In the rows, zero is written as 128.
Rows with their classes
[115 121 127 147 134  84 125 123 137 104 160 135 132  99 119 132 154 124
 154 132 144 139 109 138 136 140 127  90 110 101 131 100 126 150 115 136
 140  81 117 145 140 140  44 116 137 139 136  82 141 116]	J626
[106 150  69 214 119  91 136 121 178 105 206 180 138  96 110 140 166 110
 140 135 183 207 121 183 110  99 130 103  43  48 131 102 114 154 109 118
 150  40 133 154 161  96  29 134 144 110 144  96 155  50]	J857
[114 131 141 140 121  58 114 139 167 117 163 138 138  68 130 130 151 113
 139 124 133 141 120 132 135 137 126  99  91 104 130 108 128 144 121 125
 158  87 110 154 134 134  46 130 129 137 140  70 140 112]	J626
[103 113 190 132 119  57 120 131 118 138 127 128 140  98 134 113 159 132
 131 139  96 114 126 119 150 124 120 117 126 143 122 122 134 131 123 136
 158 111 136 140 124 132 199 111  98 102 160  68 130 144]	J626
[127 149 147 150 125 141 185 113 112 126 174 173 114 146 147 147 151 118
 110 135 198 160 113  98  93 136 124 151 127 105 128 143  93 130 126 126
  99 110 139 197 132 117 141 121 148 118 151 184 127 112]	J69
[117 113 114  83 116  93 142 138 154 114 165 141 139  47 137 139 162 126
 127 156 154 146 127 133 135 139 129 102 106 106 130 106 130 154 137 108
 153  82 132 147 135 129   4 124 125 133 141  85 137 118]	J626
[119 131 166 127 118  36 154 130 194 108 179 146 117  27 134 140 178 117
 139 129 165 129 124 123 107 164 136 108 123  91 124  98 121 155 124 130
 164  65 113 155 148 146  43 113 119 119 143  80 128 132]	J626
[130 136 122 121 119 105 148 125 176 121 158 144 112  89 137 134 154 121
 124 123 145 150 122 123 100 158 132 113 119 106 127 124 127 141 123 134
 136  86 133 139 141 130  80 117 136  96 114 138 135  87]	J502
[117 132 131 157 123  61 119 135 149 110 173 136 110  90 116 159 162 115
 147 132 147 149 129 155 135 139 130  92 115 115 130 100 134 142 121 140
 141  64 118 161 135 132  23 117 145 119 130  84 139 109]	J626
[115 127 164 149 119  43 138 135 152 107 155 152 127  64 118 129 168 122
 147 139 141 140 125 122 131 111 130 111 126 109 130 111 127 153 113 139
 144  88 116 157 136 151  89 125 124 115 149  77 143 128]	J626
[134 147 131 178 133  80 125 122 149 108 141 138 104 110 124 139 177 119
 136 129 139 159 115 150 105 171 139 100 127 110 127 120 110 131 109 129
 141  90 132 134 130 126  90 113 135 121 131 124 136 115]	J502
[120 117 110 145 146  75 119 146 131 107 161 128 136 108 123 134 146 151
 157 134 134 151 131 145 146 133 116  95 111  96 135  93 122 147 126 132
  89  82 130 161 133 127  16 136 141 136 125  81 140 109]	J626
[115 120 135 150 117  22 145 140 199 101 172  28 119  13 133 131 186 102
 138 126 162 110 126 117 104 167 135  72  98 102 126 107 137 157 117 128
 175  82 110 154 142 152  30 110 130 111 153  61 142 121]	J626
[125 157 130 163 126  83 158 124 142 101 143 144 115 115 122 136 158 119
 133 110 153 168 110 144 107 133 136  98 128  93 124 115 121 134 140 125
 143  63 123 131 120 111  61 134 154 113  99 102 129 108]	J502
[136 131 145 137 125  58 135 136 164 112 153 137 124  64 129 134 160 109
 147 141 151 131 126 127 135 145 128 107 123 108 127 107 123 147 124 135
 154  89 116 151 127 146  82 113 131 133 146  95 139 122]	J626
[133 151 120 152 122  98 147 128 152 108 155 145 114 107 131 145 167 118
 144 132 145 138 125 145 100 134 131 102 121 105 118 121 127 143 103 120
 137  92 128 135 133 124  89 115 141 107 129 130 146 107]	J502
[118  95  93 150 128  67 113 133 163 104 168 136 142  65 108 145 161 120
 153 128 136 147 139 125 129 157 135  93 101  99 130  93 140 147 117 131
 152  80 128 151 137 117   7 138 133 135 125  84 146 109]	J626
[128 143 105 147 128 105 147 133 154 123 145 150 107 115 132 146 143 127
 134 133 162 147 116 137 116 133 128 103 122 103 133 114 134 128 123 117
 132 102 115 151 143 135  72 128 147 131 117 112 122 117]	J502
[141 128 132 130 111  74 124 128 135 118 158 129 134  95 121 141 151 116
 146 129 161 147 131 128 135 145 137 108 125  96 136 101 127 140 125 123
 147  82 123 139 129 137  34 120 147 113 123  89 121 122]	J626
[103 119  90 144 125 119 149 125 157 112 200 162 133  72 137 139 148 120
 135 119 191 151 125 135 135 120 106 125  83 108 134 129 115 158 138 142
 149  82 126 163 138 100  46 131 133 160 144 123 135  89]	J857
[110 119 126 143 115  58 121 138 143 121 160 140 137  86 106 142 152 132
 159 137 125 139 118 136 139 141 135  93 101 112 135 106 117 142 110 131
 159  75 110 151  98 136  57 122 134 124 129  75 141  99]	J626
[133 147 123 144 132 100 150 131 159 112 150 138 110  92 125 144 156 153
 121 122 163 148 148 122  98 146 132  99 124 100 118 119 120 141 127 124
 151  93 112 147 134 133  72 120 136 134 128 118 144 125]	J502
[119 128 156 157  84  36 136 143 166 106 154 148 123  61 126 127 178 133
 136 144 129 140 132 139 130 143 142  97 102 101 118 116 126 155 110 131
 160  73 136 149 141 142 108 110 112 106 156  76 150 122]	J626
[ 99 132 179 143 112  36 148 135 162 119 151 142 120  57 144 126 169 117
 120 131 139 105 125 109 133 155 133 122 126  93 134 122 121 143 121 143
 150  87 124 145 129 138 123 105 112 114 156  76 115 148]	J626
[123 128 124 150 125  57 132 146 140 124 158 144 136  97 112 142 164 107
 155 132 143 135 128 142 138 130 132  95 107  94 129 105 125 147 114 133
 146  68 139 150 133 127  27 120 133 142 142  76 138 107]	J626
[125 122 126 135 120  72 131 138 158 121 169 140 143  60 115 131 153 117
 146 129 135 174 137 128 138 139 132  92  98 106 135 100 137 142 117 124
 155  88 111 142 152 126  24 123 131 118 137  76 135 126]	J626
[127 139 111 178 124 115 133 140 139 118 136 140 132 113 126 137 147 126
 127 135 135 129 129 130 113 122 133 117 104 114 119 120 123 129 140 118
 131 107 135 137 134 120 125 122 117 118 135 125 124 120]	J502
[124 148 135 172 129 113 182 122 104 109 170 154 116 124 139 162 169 124
 125 154 183 182 121 120  73 119 128 129 111  95 115 138  76 139 125 126
 112  64 138 166 146 108 134 104 133 110 150 153 129  89]	J69
[117 140 179 182 115  22 136 151 121 110 143 172 125  86 118 131 177 132
 142 150 120 148 118 142 128 125 139 100  90 125 119  99 126 136 105 133
 146  63 127 146 144 133 141 100 117 119 150  67 136 118]	J626
[128 135 118 141 122  95 153 131 163 113 146 131 113  92 127 160 152 113
 132 135 157 162 115 134 106 138 141 108 130 106 122 108 123 133 111 132
 137 102 115 140 127 136  69 123 123 128 127 128 135 115]	J502

Rows with their classes
[121 122 133 130 129 133 118 128 109 144 144 116 116 138 124 135 125  91
 167 117  99 119 123 123 132 141 144 136 146 132 128 126 142 119 126 115
 139 123 117 117 109 129 121 136 128 138 114 100 148 143]	P
[139 134 127 121 137 140 116 120 113 141 134 114 121 130 120 120 127  98
 152 125  87 128 123 136 122 130 168 129 139 130 132  87 142 116 127 108
 131 140 111 122 110 142 128 118 124 152 127  92 130 146]	P
[127 117 112 137 113 149 122 130 136 107 133 125 130 138 135 121 142 142
 131 132 135 130 124 141 131 121 129 121 127 138 136 133 127 116 118 122
 140 129 133 127 136 114 113 155 132 108 123 136 100 142]	Q
[131 132 127 142  95 127 120 124 131 117 146 137 112 120  91 128 129 118
 151 137 137 138 121 121 127 128 127 132 109 138 137 125 131 127 145 172
 135 100 128 127 139 119 119 133 135  98 118 110 122 131]	Z
[124 132 128 118 139 145 117 127 120 109 143 105 137 124 123 119 132  93
 145 138  78 121 126 195 126 131 152 140 140 137 148 107 144 123 124 102
 114 152  98 119 120 130 124 148  94 153 135 109 119 150]	P
[154 143 137  92 145 144 121 115 135 135 121 123 153 134 158 115 113 151
 115 108  81 132 107 138 117 128 126 111 122 119  94 118  89 103 149 173
 101 120 120 108 155 106 159  90 123 108 126 112  95  57]	Q
[133 130 129 131 122 130 127 111 124 110 142 135 119 132 100 131 127 122
 146 123 118 134 122 107 127 113 126 131 127 131 124 137 128 119 142 153
 123 113 124 126 136 119 127 128 136 122 118 118 124 120]	Z
[142 124 150 120 121 126 110 125 135 122 150  68 128 136  98 136 124 118
 148 141 141 127 134 127 134 131 126 142 116 142 142 121 138 126 143 150
 140 112 133 119 129 122 119 137 133 118 121 114 122 137]	Z
[122 130 131 122 162 157 117 138 135 130 117 121 165 129 169 118 134 108
 102 117  87 141 130 142 120 125 142 107 125 128 121 135 133 126 107  79
 124 154 130 129 125 132 141 128 113 136 131 133 126 127]	R
[121 123 113 129 137 132 136 137 131 131 112 115 138 158 145 127 141 162
 116 107 105 128 116 130 119 124 117 107 127 127 119 137 108 104 131 103
 129 138 109 115 144 122 136 161 113  88 134 145  96 116]	Q
[140 131 123 128  96 137 108 122 127 114 142 130 112 122 113 122 131 127
 160 150 125 127 121 128 129 124 126 100 124 146 148 120 135  97 133 166
 137 104 126 124 129 114 121 128 132  93 122 116 107 114]	Q
[135 126 117 133 108 143 125 130 133 113 129 137 148 115 145 121 159 152
 113 127 159 115 123 137 133 123 116 122 122 135 129 134 124 128 121 141
 139 126 148 136 137 124 124 125 135  96 129 140 107 110]	Q
[156 132 123 115 131 133 117 131 133 122 132 120 146 115 128 117 126 132
 110 136 134 139 126 155 130 130 123 130 121 148 138 126 144 131 132 135
 126 131 139 138 126 129 124 115 129 131 128 127 112 114]	Q
[133 125 118 141 121 124 123 144 138 139 133 140 126 127 133 127 144 128
 134 123 152 134 139 135 135 121 137 108 135 135 132 132 127 130 127 120
 151 125 135 132 131 131 117 124 141  97 127 119 113 134]	Q
[131 143 101 133 136 138 151 121 133 167 135 113 129 157 130 137 127 187
 146 102  87 136 115 130 119 132 137  85 135 134 107 121 101  91 145 109
 139 139  86 110 154 132 130 174 133  66 128 121  76  99]	Q
[129 129 119 129  97 117 132 115  91  88 142 128  98 115 103 136 130 137
 132 131 138 126  81 141 123 130 103 138 126 141 142 115 127 113 147 152
 127 139 133 119 126 127 124 131 115 121 129 118 110 117]	Q
[124 124 135 131 119 142 117 134 136 124 127 131 134 127 147 119 140 106
 124 126 141 116 133 124 130 119 144 125 127 130 141 136 141 134 110 127
 142 125 137 134 122 120 119 112 130 122 130 126 129 127]	Q
[131 126 120 128 103 128 179 124 128 119 135 132 125 128 115 128 130 146
 129 140 147 124 130 117 137 120 110 129 110 134 137 124 126 134 143 168
 128 107 134 137 139 112 123 124 139 109 103 134 112 110]	Z
[144 131 134  95 130 136 131  98 121 115 112 125 133 125 147 124 128 155
 108 112  90 111 116 133 120 106 112 117 125 107  93 120 125 110 127 145
  97 157 122 113 140 128 145  98 115 114 130 133 102  68]	Q
[118 133 132 140 145 148 133 146 143 129 112 119 175 149 182 116 149 134
  73  99 122 139 128 140 129 145 107 116 130 115 121 141 120 127 108  72
 114 160 121 135 134 133 133 132 111 141 134 165 122 126]	T
[135 122 139 105  94 152 110  83 135 137 123 140 126 136 184 126 132 117
 152  96 131 117 117 113 137 121 174 108 138 122  98 139 137 121 126 165
 147  91 146 119 124 112 133  67 153  73 124 108 112  61]	Q
[120 125 128 133 149 131 128 136 127 120 125 115 140 132 148 127 137 138
 120 117 126 133 132 145 135 119 144 114 137 132 129 133 120 132 105  87
 132 145 110 108 132 125 127 150 126 131 135 135 110 148]	R
[144 131 117 124 154 155 118 152 136 108 113 118 159 125 151  93 143 131
  94 135 127 125 130 160 126 125 117 112 120 135 147 132 136 122 139  96
 133 145 129 138 126 135 124 137 109 140 138 150 103 126]	Q
[135 123 121 128 138 134 138 127 138 127 125 126 140 139 154 136 141 151
 115  96 117 128 126 129 131 133 141 106 130 130 103 126 117 113 119 108
 130 134 124 119 135 132 135 126 133  99 133 140 111 112]	T
[130 125 127 123 134 135 123 129 122 124 133 133 129 130 133 124 131 116
 132 122 115 127 134 127 121 130 135 138 133 129 129 134 142 119 128 123
 131 124 120 130 125 129 119 117 127 131 129 118 126 131]	Q
[116 122 143 115 152 150 112 117 127 135 126 106 142 127 168 122 129  82
 149 105  92 115 117 126 134 132 185 126 146 131 126 135 144 119 113 100
 137 137 117 117 109 134 127 129 113 143 126 106 128 130]	P
[144 137 131 111 108 128 126 112 118 123 132 145 124 126 115 129 122 117
 148 134 134 123 121 128 125 124 116 143 117 130 101 124 130 127 146 185
 116 105 119 123 125 116 124 100 140 118 122 113 118  95]	Z
[138 126 123 155 158 120 129 170 145 173 121 143 160 140 127 130 131 134
 100 138 163 137 149 119 139 133 112 121 115 125 135 153 109 158 142 108
 139 125 133 152 134 135 117 133 137 135 116 144 143 156]	T
[135 123 114 128 112 125 126 143 131 121 128 143 135 127 124 124 131 152
 121 140 137 122 134 135 110 126 106 123 112 141 109 123 125 101 146 165
 128 112 131 137 141 114 124 112 142 102 127 136 109  98]	Z
[140 131 113 120 117 145 132 121 128 117 129 124 129 145 142 118 140 175
 108 129 120 130 116 138 120 123 122 111 120 140 132 122 128 110 144 156
 127 132 134 112 138 125 129 120 129  92 126 134  77  84]	Q
[122 122 111 145 122 142 135 129 115 116 134 121 120 144 137 141 145 160
 125 116 103 125 113 134 123 126 128 111 117 133 117 132 117 104 132 107
 135 130 114 117 139 133 125 148 122  90 134 142 100 114]	Q
[156 136 116 128 143 140 121 138 134 178 128 130 124 121 116 122 115 111
 172 129 130 122 127 146 131 143 181 118 147 145 135 142 146 136 131 104
 164 137 126 133 110 148 112  84 138 119 120  90 123 138]	Q
[156 123 111 144 131 115 142 163 145 135 126 146 138 127 112 126 133 201
  87 143 175 131 149 130 131 123  71 114  99 122 153 138 110 150 142 146
 131 129 151 151 156 121 125 139 144 118 125 140 120 126]	T
[121 125 119 131 128 139 135 128 133 121 121 120 129 134 139 124 143 150
 123 112 118 132 120 132 124 124 127 114 129 133 133 121 117 114 122 158
 121 137 115 123 140 129 120 139 113  98 127 139 113 122]	Q
[147 132 112 114 132 144 128 131 135 130 118 133 148 128 151 115 140 144
 106 124 130 124 122 139 130 131 127 110 114 130 124 132 138 124 131 126
 129 138 141 115 129 128 126 106 125 118 127 119 109  99]	Q
[127 139 124 141 186 153 122 154 143 126 124 102 176 135 164 113 136 136
  93 126 101 130 126 148 125 130 137 112 139 132 150 135 129 120 112  51
 114 175 109 128 129 145 169 147 104 159 152 152 120 153]	R
[140 148 133 118 121 140 121 134 122 123 127 135 143 125 136 119 127 117
 117 143 140 124 115 134 125 123 111 132 116 130 139 129 152 132 126 161
 123 126 147 140 132 115 131 102 151 127 119 136 126 109]	Z
[136 127 115 125 111 140 132 126 132 118 125 134 136 125 155 120 132 154
 118 120 137 117 122 142 122 122 119 118 123 131 118 127 128 119 120 134
 134 133 142 131 132 129 134 114 119 104 127 137 104  96]	Q

Rows with their classes
[118 127 148 115 114 137 122 174 112 127 146 133 145 121 123 124 154 162
 129 150 143 131 137 112 121 122 157 127 120 138 124 137 126 126 144 112
 108 112 107 145 147 103 141 129 151 137 132 132 129 131]	J433
[131 116 110 113 115 145 111 106 138 125 129 142 154 117  78 139 135 117
  98 131 135 130 138 114 129 139 123 140 131 141 127 125 133 129 127 131
 134 129 118 138 117 126 139 110 144 126 132 148 125 128]	J633
[120 115 146 105 108 147 118 148 102 130 153 139 142 114 109 126 155 162
  94 155 156 142 133  92 122 132 148 129 118 133 116 144 128 125 138 106
 107 120 113 153 144 101 126 109 149 138 131 150 125 131]	J433
[125 125 112 116 138 148 119 105 153 116 127 124 134 111  99 147 116 148
 152 117 135 117 133 127 125 118 126 134 148 140 140 122 132 125 116 142
 129 129 127 131 115 140 127 108 127 121 131 137 121 121]	J433
[140 125 107 123 130 144 102  72 142 121 116 132 134 126  87 147 130  86
  54 124 118 125 130 121 128 150 118 150 139 132 135 127 124 127 111 142
 131 131 122 130 107 129 126 106 128 122 128 146 124 125]	J633
[108 119 135 125 127 127 137 165 124 123 130 121 123 122 144 111 123 191
 189 129 114 130 138 118 114  99 146 112 119 137 131 133 131 124 133 123
 123 123 104 135 142 112 131 135 125 133 131 128 130 128]	J633
[137 119 110  98 140 140 115 124 138 122 136 120 134 107 112 134 125 166
 157 116 160 111 128 126 133 117 123 128 149 137 131 126 134 133 118 142
 130 118 134 148 114 142 134 119 116 124 135 141 140 123]	J433
[138 100 117 108 123 144  96 112 130 119 145 136 134 115  98 145 141 116
  82 134 131 125 137 104 126 142 126 141 138 136 128 113 129 124 118 137
 123 125 115 140 104 130 130 107 142 126 128 160 116 128]	J633
[134 137 128 130 142 117 132 118 139 127 114 121 138 135 151 127 118  99
 152 116  99 131 134 139 128 127 108 126 143 123 128 109 122 123 123 149
 140 135 128  98 120 118 128 138 122 127 127 109 115 128]	J633
[114 135 137 141 117 122 143 152 127 135 133 133 121 133 135 139 130 108
  99 138 109 139 123 125 130 133 143 131 110 123 122 132 122 131 128 118
 116 131 131 116 142 115 118 156 137 136 127 112 116 129]	J633
